Below is a small trained network, with its code and all its weights. Each question gives an input and a class and asks what happens when units are switched off, that is, made to give their printed mean instead of their output.

import numpy as np


def w(rows, s, z=0):
    codes = np.array(rows[::2]) - 128.0
    scale = np.full(codes.shape[1], s)
    scale[-1] = z or s
    return codes * scale


def f(y):
    return y / 2 * (1 + np.tanh(0.7978845608 * (y + 0.044715 * y**3)))


def log_softmax(a):
    a = a - a.max(-1, keepdims=True)
    return a - np.log(np.exp(a).sum(-1, keepdims=True))


def net(x, mask):
    res = np.array(x, float).reshape(1, 4) / 4 @ E
    y = f(res @ A[0][:, :-1].T + A[0][:, -1])
    res = res + np.where(mask, y, B[0][:, -1]) @ B[0][:, :-1]
    return log_softmax(res[-1] @ U[:, :-1].T + U[:, -1])


A, B = {}, {}
E = w([
[124,247,106],'x0',
[73,143,161],'x1',
[69,172,125],'x2',
[159,153,212],'x3',
],0.015)
A[0] = w([
[186,164,166,193],'neuron 0',
[205,161,188,111],'neuron 1',
[118,88,149,73],'neuron 2',
[141,233,201,100],'neuron 3',
[10,120,132,174],'neuron 4',
[178,122,69,195],'neuron 5',
[150,235,130,151],'neuron 6',
[50,89,225,185],'neuron 7',
[138,253,155,64],'neuron 8',
[74,153,152,117],'neuron 9',
[69,160,59,146],'neuron 10',
[123,160,60,117],'neuron 11',
[151,62,68,2],'neuron 12',
[178,82,95,53],'neuron 13',
],0.015,0.0098)
B[0] = w([
[41,65,119,209],'neuron 0',
[53,135,212,198],'neuron 1',
[143,157,129,151],'neuron 2',
[176,61,55,250],'neuron 3',
[167,212,54,216],'neuron 4',
[51,30,170,206],'neuron 5',
[105,97,46,254],'neuron 6',
[196,255,139,229],'neuron 7',
[110,49,26,250],'neuron 8',
[166,65,136,170],'neuron 9',
[86,242,169,208],'neuron 10',
[37,221,179,175],'neuron 11',
[217,124,162,183],'neuron 12',
[165,84,167,174],'neuron 13',
],0.01,0.014)
U = w([
[126,158,97,200],'0',
[20,158,128,138],'1',
[93,61,30,139],'2',
[63,60,180,4],'3',
[176,202,92,108],'4',
[215,13,124,141],'5',
[28,96,88,141],'6',
[138,155,232,117],'7',
],0.011,0.016)

Each question gives the input, the list of numbers given to net, and the class t.
The units are the neurons (one row each of A and B). Each row of codes is followed by its name. A weight is (code - 128) times the scale printed after its matrix; where a second scale follows, it is the last column's (A, B and U).
mask holds one flag per neuron, in row order. A switched-off neuron (its flag False) gives its mean, the last column of its row in B, instead of its output. The means were averaged over made-up inputs and are rounded, as every weight is.
A unit's drop is (log p(t) with every unit on - log p(t) with that unit switched off) / (log p(t) with every unit on - log p(t) with every unit switched off).
The circuit of an input: a set's keep is (log p(t) with only the set's units on - log p(t) with every unit switched off) / (log p(t) with every unit on - log p(t) with every unit switched off). Starting from the 12 units with the biggest drops (on a tie, the unit counted first), units are removed one at a time, each time the one whose removal leaves the highest keep (on an exact tie, the one counted first), for as long as the keep stays at least 0.8.
units of the circuit, in order: the units of the circuit, biggest drop first
most important unit: the unit with the biggest drop
top k neurons: the k neurons with the biggest drops, biggest first
drop of u: that unit's drop, to one decimal
input [4,6,3,-7], class 1: most important unit => neuron 11
input [-1,0,7,4], class 4: units of the circuit, in order => (neuron 7; neuron 5)
input [-4,-5,6,-4], class 1: units of the circuit, in order => (neuron 3; neuron 8)
input [0,-5,-4,0], class 5: units of the circuit, in order => (neuron 10; neuron 6)
input [-2,-8,2,-8], class 1: units of the circuit, in order => (neuron 11; neuron 3)
input [3,-5,-7,-6], class 5: top 3 neurons => (neuron 12; neuron 1; neuron 13)
input [8,8,7,-6], class 2: top 4 neurons => (neuron 8; neuron 6; neuron 3; neuron 9)
input [3,3,7,0], class 2: top 2 neurons => (neuron 8; neuron 6)
input [-2,0,-3,2], class 7: top 3 neurons => (neuron 8; neuron 3; neuron 6)
input [-4,-4,8,4], class 4: units of the circuit, in order => (neuron 5; neuron 7)
input [4,4,2,-5], class 1: top 3 neurons => (neuron 10; neuron 11; neuron 7)
input [8,-7,5,-7], class 1: top 2 neurons => (neuron 10; neuron 11)
input [4,7,-5,-8], class 1: drop of neuron 10 => 0.0
input [4,-7,-7,-4], class 5: units of the circuit, in order => (neuron 13)
input [4,-3,-2,5], class 2: drop of neuron 3 => 0.1
input [-5,8,-2,7], class 7: drop of neuron 6 => 0.2
input [-8,-5,7,-6], class 5: drop of neuron 12 => 0.5
